Below are the code and all the weights of a small trained network. Each question names an input and a target symbol and asks about switching units off, where a switched-off unit gives its printed mean instead of its output.

import numpy as np


def w(rows, s, z=0):
    codes = np.array(rows[::2]) - 128.0
    scale = np.full(codes.shape[1], s)
    scale[-1] = z or s
    return codes * scale


def norm(h):
    return h / np.sqrt((h * h).mean(-1, keepdims=True) + 1e-5)


def f(y):
    return np.maximum(y, 0)


def softmax(a):
    e = np.exp(a - a.max(-1, keepdims=True))
    return e / e.sum(-1, keepdims=True)


def log_softmax(a):
    a = a - a.max(-1, keepdims=True)
    return a - np.log(np.exp(a).sum(-1, keepdims=True))


def net(x, mask):
    ids = ['βγζηθλμξστφψω'.index(c) for c in x.split()]
    T = len(ids)
    res = E[ids] + P[:T]
    u = 0
    for l in range(2):
        r = norm(res)
        for j in range(2):
            rows = slice(4 * j, 4 * j + 4)
            q, k, v = (r @ M[l][rows].T for M in (Q, K, V))
            z = softmax(np.where(np.tri(T) > 0, q @ k.T / 4**0.5, -1e9)) @ v
            o = O[l][rows]
            res = res + np.where(mask[u + j], z, o[:, -1]) @ o[:, :-1]
        u += 2
        y = f(norm(res) @ A[l][:, :-1].T + A[l][:, -1])
        res = res + np.where(mask[u : u + 16], y, B[l][:, -1]) @ B[l][:, :-1]
        u += 16
    return log_softmax(norm(res)[-1] @ U[:, :-1].T + U[:, -1])


Q, K, V, O, A, B = {}, {}, {}, {}, {}, {}
E = w([
[133,140,72,162,118,196],'β',
[208,120,87,138,116,104],'γ',
[91,128,95,122,133,40],'ζ',
[153,152,119,165,43,90],'η',
[75,24,140,147,80,167],'θ',
[134,146,59,164,95,105],'λ',
[169,144,154,120,75,76],'μ',
[107,110,169,106,182,84],'ξ',
[68,99,105,98,183,209],'σ',
[10,146,132,95,147,193],'τ',
[146,94,30,139,184,124],'φ',
[136,165,165,185,159,110],'ψ',
[50,176,112,134,124,154],'ω',
],0.014)
P = w([
[18,95,37,215,146,4],'0',
[27,105,56,200,141,48],'1',
[34,100,63,204,147,61],'2',
[41,98,81,203,155,73],'3',
[61,115,93,185,153,78],'4',
[79,111,101,191,141,102],'5',
[84,120,106,186,153,117],'6',
[110,123,110,170,149,125],'7',
[128,119,110,147,134,140],'8',
[146,142,124,166,143,173],'9',
[163,161,126,103,135,192],'10',
[181,165,148,104,149,222],'11',
[202,161,156,116,150,226],'12',
[202,147,122,108,139,185],'13',
],0.004)
Q[0] = w([
[130,141,190,173,127,119],'L0H0',
[198,117,78,164,132,136],'L0H0',
[152,107,136,96,150,71],'L0H0',
[177,172,51,76,71,87],'L0H0',
[123,122,193,130,254,120],'L0H1',
[144,84,71,164,188,74],'L0H1',
[88,90,70,150,134,242],'L0H1',
[243,151,125,94,165,100],'L0H1',
],0.027)
K[0] = w([
[161,154,175,141,115,111],'L0H0',
[148,28,124,156,97,140],'L0H0',
[154,103,129,157,174,63],'L0H0',
[101,45,87,125,60,53],'L0H0',
[125,90,219,99,254,135],'L0H1',
[147,143,96,131,219,63],'L0H1',
[69,25,86,193,108,187],'L0H1',
[246,129,89,99,140,151],'L0H1',
],0.025)
V[0] = w([
[160,78,146,137,186,195],'L0H0',
[100,33,130,92,94,117],'L0H0',
[140,154,135,101,149,157],'L0H0',
[98,1,79,162,65,78],'L0H0',
[118,146,93,131,152,161],'L0H1',
[37,217,34,139,209,192],'L0H1',
[143,135,194,109,176,78],'L0H1',
[106,108,115,112,49,107],'L0H1',
],0.0084)
O[0] = w([
[123,67,176,118,145,137,48],'L0H0',
[120,190,88,41,132,136,147],'L0H0',
[103,126,181,164,152,165,73],'L0H0',
[165,168,2,37,87,96,253],'L0H0',
[115,99,106,172,123,146,140],'L0H1',
[77,67,61,234,171,115,245],'L0H1',
[128,119,215,112,204,69,118],'L0H1',
[151,197,58,72,95,159,145],'L0H1',
],0.0071,0.0053)
A[0] = w([
[138,95,174,66,134,84,100],'L0N0',
[66,116,125,143,39,166,161],'L0N1',
[69,56,78,114,152,201,58],'L0N2',
[90,179,118,189,115,139,230],'L0N3',
[247,168,127,235,106,108,177],'L0N4',
[139,121,146,166,125,159,122],'L0N5',
[214,168,140,126,70,72,122],'L0N6',
[176,129,107,129,186,132,134],'L0N7',
[157,171,124,139,96,82,93],'L0N8',
[81,105,147,82,165,136,151],'L0N9',
[108,165,172,127,101,199,2],'L0N10',
[58,171,134,68,105,94,97],'L0N11',
[67,104,117,201,171,85,107],'L0N12',
[149,228,121,151,121,129,78],'L0N13',
[98,214,157,210,80,159,179],'L0N14',
[171,101,114,193,26,153,163],'L0N15',
],0.014,0.0031)
B[0] = w([
[36,179,64,144,182,112,164],'L0N0',
[83,162,111,22,106,182,196],'L0N1',
[177,226,56,172,94,190,232],'L0N2',
[135,182,117,91,95,42,212],'L0N3',
[227,212,91,233,127,115,173],'L0N4',
[204,104,139,121,122,101,155],'L0N5',
[111,232,64,109,168,174,215],'L0N6',
[104,85,115,119,99,81,153],'L0N7',
[180,203,89,63,128,104,194],'L0N8',
[104,217,165,113,173,131,168],'L0N9',
[106,73,205,175,91,198,138],'L0N10',
[136,240,162,116,135,164,205],'L0N11',
[94,249,94,76,159,119,254],'L0N12',
[87,150,107,75,136,49,183],'L0N13',
[120,121,134,167,15,19,177],'L0N14',
[77,145,22,29,142,122,185],'L0N15',
],0.017,0.0087)
Q[1] = w([
[53,60,168,70,97,177],'L1H0',
[89,112,116,136,121,135],'L1H0',
[127,251,111,204,149,112],'L1H0',
[161,175,145,166,72,77],'L1H0',
[52,249,137,102,128,137],'L1H1',
[136,26,110,112,175,98],'L1H1',
[30,140,125,125,155,153],'L1H1',
[135,136,113,129,122,117],'L1H1',
],0.021)
K[1] = w([
[74,210,107,157,128,97],'L1H0',
[106,144,103,156,123,115],'L1H0',
[122,43,252,157,94,147],'L1H0',
[147,42,183,88,119,100],'L1H0',
[141,90,227,170,214,53],'L1H1',
[95,150,76,67,53,138],'L1H1',
[153,91,137,114,152,147],'L1H1',
[125,139,149,125,143,80],'L1H1',
],0.02)
V[1] = w([
[108,125,160,92,15,134],'L1H0',
[115,173,162,203,135,6],'L1H0',
[179,195,171,209,118,187],'L1H0',
[135,111,97,125,190,142],'L1H0',
[102,82,143,25,156,204],'L1H1',
[165,199,162,170,110,117],'L1H1',
[155,213,57,92,101,106],'L1H1',
[211,164,131,177,18,91],'L1H1',
],0.02)
O[1] = w([
[78,79,182,116,40,145,102],'L1H0',
[142,170,165,197,124,10,197],'L1H0',
[143,138,199,180,161,174,138],'L1H0',
[152,148,83,116,173,133,125],'L1H0',
[84,154,47,40,126,166,78],'L1H1',
[172,107,184,146,132,82,181],'L1H1',
[115,24,187,98,108,171,255],'L1H1',
[253,137,202,153,67,141,97],'L1H1',
],0.017,0.027)
A[1] = w([
[131,166,59,138,234,84,58],'L1N0',
[163,152,147,107,179,195,40],'L1N1',
[120,157,13,161,197,53,4],'L1N2',
[209,162,137,149,161,171,81],'L1N3',
[142,139,128,122,116,70,131],'L1N4',
[98,112,161,166,209,85,205],'L1N5',
[104,161,71,124,99,166,102],'L1N6',
[107,189,192,132,137,229,81],'L1N7',
[174,70,80,151,87,157,160],'L1N8',
[116,116,123,133,217,81,101],'L1N9',
[125,31,82,184,149,135,139],'L1N10',
[129,157,107,129,198,105,39],'L1N11',
[152,130,107,152,205,254,69],'L1N12',
[149,13,47,188,173,166,57],'L1N13',
[122,110,60,207,73,190,74],'L1N14',
[157,60,175,109,117,126,187],'L1N15',
],0.017,0.0032)
B[1] = w([
[15,168,49,104,134,139,241],'L1N0',
[199,136,89,144,165,139,139],'L1N1',
[2,241,114,90,192,104,253],'L1N2',
[139,130,79,175,168,98,151],'L1N3',
[103,98,135,139,166,152,181],'L1N4',
[212,192,131,165,82,85,192],'L1N5',
[128,130,186,168,143,89,169],'L1N6',
[81,104,184,122,158,216,158],'L1N7',
[162,129,77,164,104,169,146],'L1N8',
[95,181,76,113,93,153,190],'L1N9',
[56,88,130,178,104,103,131],'L1N10',
[78,120,89,163,132,118,188],'L1N11',
[102,51,112,182,200,84,140],'L1N12',
[50,47,181,184,88,87,132],'L1N13',
[125,207,125,147,143,203,140],'L1N14',
[75,101,127,112,184,82,177],'L1N15',
],0.03,0.015)
U = w([
[166,157,90,173,59,195,149],'β',
[205,104,59,128,190,126,147],'γ',
[116,66,173,57,201,54,45],'ζ',
[183,176,148,31,83,121,101],'η',
[141,95,115,84,117,167,159],'θ',
[152,72,61,111,78,118,188],'λ',
[186,170,171,67,203,178,93],'μ',
[65,196,92,127,164,111,197],'ξ',
[125,92,141,196,240,191,55],'σ',
[80,163,243,126,94,198,35],'τ',
[77,44,107,203,103,129,103],'φ',
[175,157,188,192,132,80,206],'ψ',
[76,115,163,124,1,78,4],'ω',
],0.0097,0.0036)

Each question gives the input, a string of symbols that net reads in full, and the target symbol t.
The units are the heads (4 rows each of Q, K, V and O) and the neurons (one row each of A and B). Each row of codes is followed by its name. A weight is (code - 128) times the scale printed after its matrix; where a second scale follows, it is the last column's (O, A, B and U).
mask holds one flag per unit, layer by layer, with each layer's heads first. A switched-off unit (its flag False) gives its mean, the last column of its rows in O or B, instead of its output. The means were averaged over made-up inputs and are rounded, as every weight is.
A unit's drop is (log p(t) with every unit on - log p(t) with that unit switched off) / (log p(t) with every unit on - log p(t) with every unit switched off).
unit that matters most: the unit with the biggest drop
top k neurons: the k neurons with the biggest drops, biggest first
heads that matter: for each layer, one digit per head in row order, 1 if its drop is at least 0.15 and else 0, layers parted by /
input β ψ τ ω φ ψ φ γ τ, target ψ: unit that matters most => L1H1
input η ζ θ ψ μ σ ψ ζ μ, target ψ: heads that matter => 10 / 01
input η σ ζ ζ γ, target γ: heads that matter => 01 / 01
input ζ ζ τ ξ λ η ω ω ζ ζ ψ τ, target ψ: heads that matter => 10 / 00
input φ ξ ξ ζ ζ μ ζ σ τ ζ θ ζ τ σ, target τ: heads that matter => 10 / 10
input ξ β μ ξ ω μ ξ β ζ θ ζ ψ φ, target ψ: heads that matter => 10 / 01
input ψ η ζ λ γ β θ ω ξ, target ω: heads that matter => 11 / 10
input ζ μ ζ γ ζ ψ γ φ β, target ψ: heads that matter => 00 / 01
input ζ ζ φ, target φ: heads that matter => 00 / 01
input ζ ζ ζ σ ζ ω σ, target σ: heads that matter => 11 / 01
input φ ξ θ μ ζ ζ τ φ γ γ ζ β σ η, target σ: heads that matter => 10 / 10
input τ ξ τ γ μ γ φ σ ζ θ τ β, target τ: heads that matter => 11 / 10
input ψ ζ β ξ σ ζ τ ψ τ ξ ω θ, target ω: top 4 neurons => [L0N14, L0N10, L0N12, L1N2]
input ζ ζ ζ τ ζ σ φ ζ γ, target γ: top 2 neurons => [L1N2, L0N6]
input η λ τ φ η η, target η: top neuron => [L1N2]
input ξ σ ψ, target ψ: heads that matter => 10 / 00
input ξ β τ θ ξ η β ζ ψ γ, target ψ: top 3 neurons => [L0N2, L0N15, L0N6]
input β τ ξ ζ μ η θ γ σ ζ, target σ: top 2 neurons => [L0N15, L0N10]
input ζ ζ λ, target λ: top 2 neurons => [L1N2, L0N12]
input ω η σ φ ζ ζ ξ λ ψ η, target ψ: unit that matters most => L0H0
input ζ ζ ζ σ η τ ω ζ ζ τ ψ γ η μ, target ψ: heads that matter => 00 / 01
input ζ σ ψ ζ λ, target ψ: heads that matter => 00 / 01
input λ θ ζ ξ ω σ β ζ σ ω ζ τ β ξ, target τ: top 3 neurons => [L0N10, L0N0, L0N15]
input ζ τ β ξ ξ ξ τ τ ζ τ τ θ, target τ: top 3 neurons => [L0N10, L0N2, L0N1]
input ω μ η ζ ω, target ω: top 3 neurons => [L1N2, L0N14, L1N0]
input β ξ ω ζ φ θ ψ ζ ζ ζ η ω ζ ξ, target ω: top 2 neurons => [L0N10, L1N2]
input ζ μ β λ, target λ: top 2 neurons => [L1N2, L1N8]
input γ λ ω ξ ψ β τ η η ω μ ζ β, target ψ: unit that matters most => L0H0
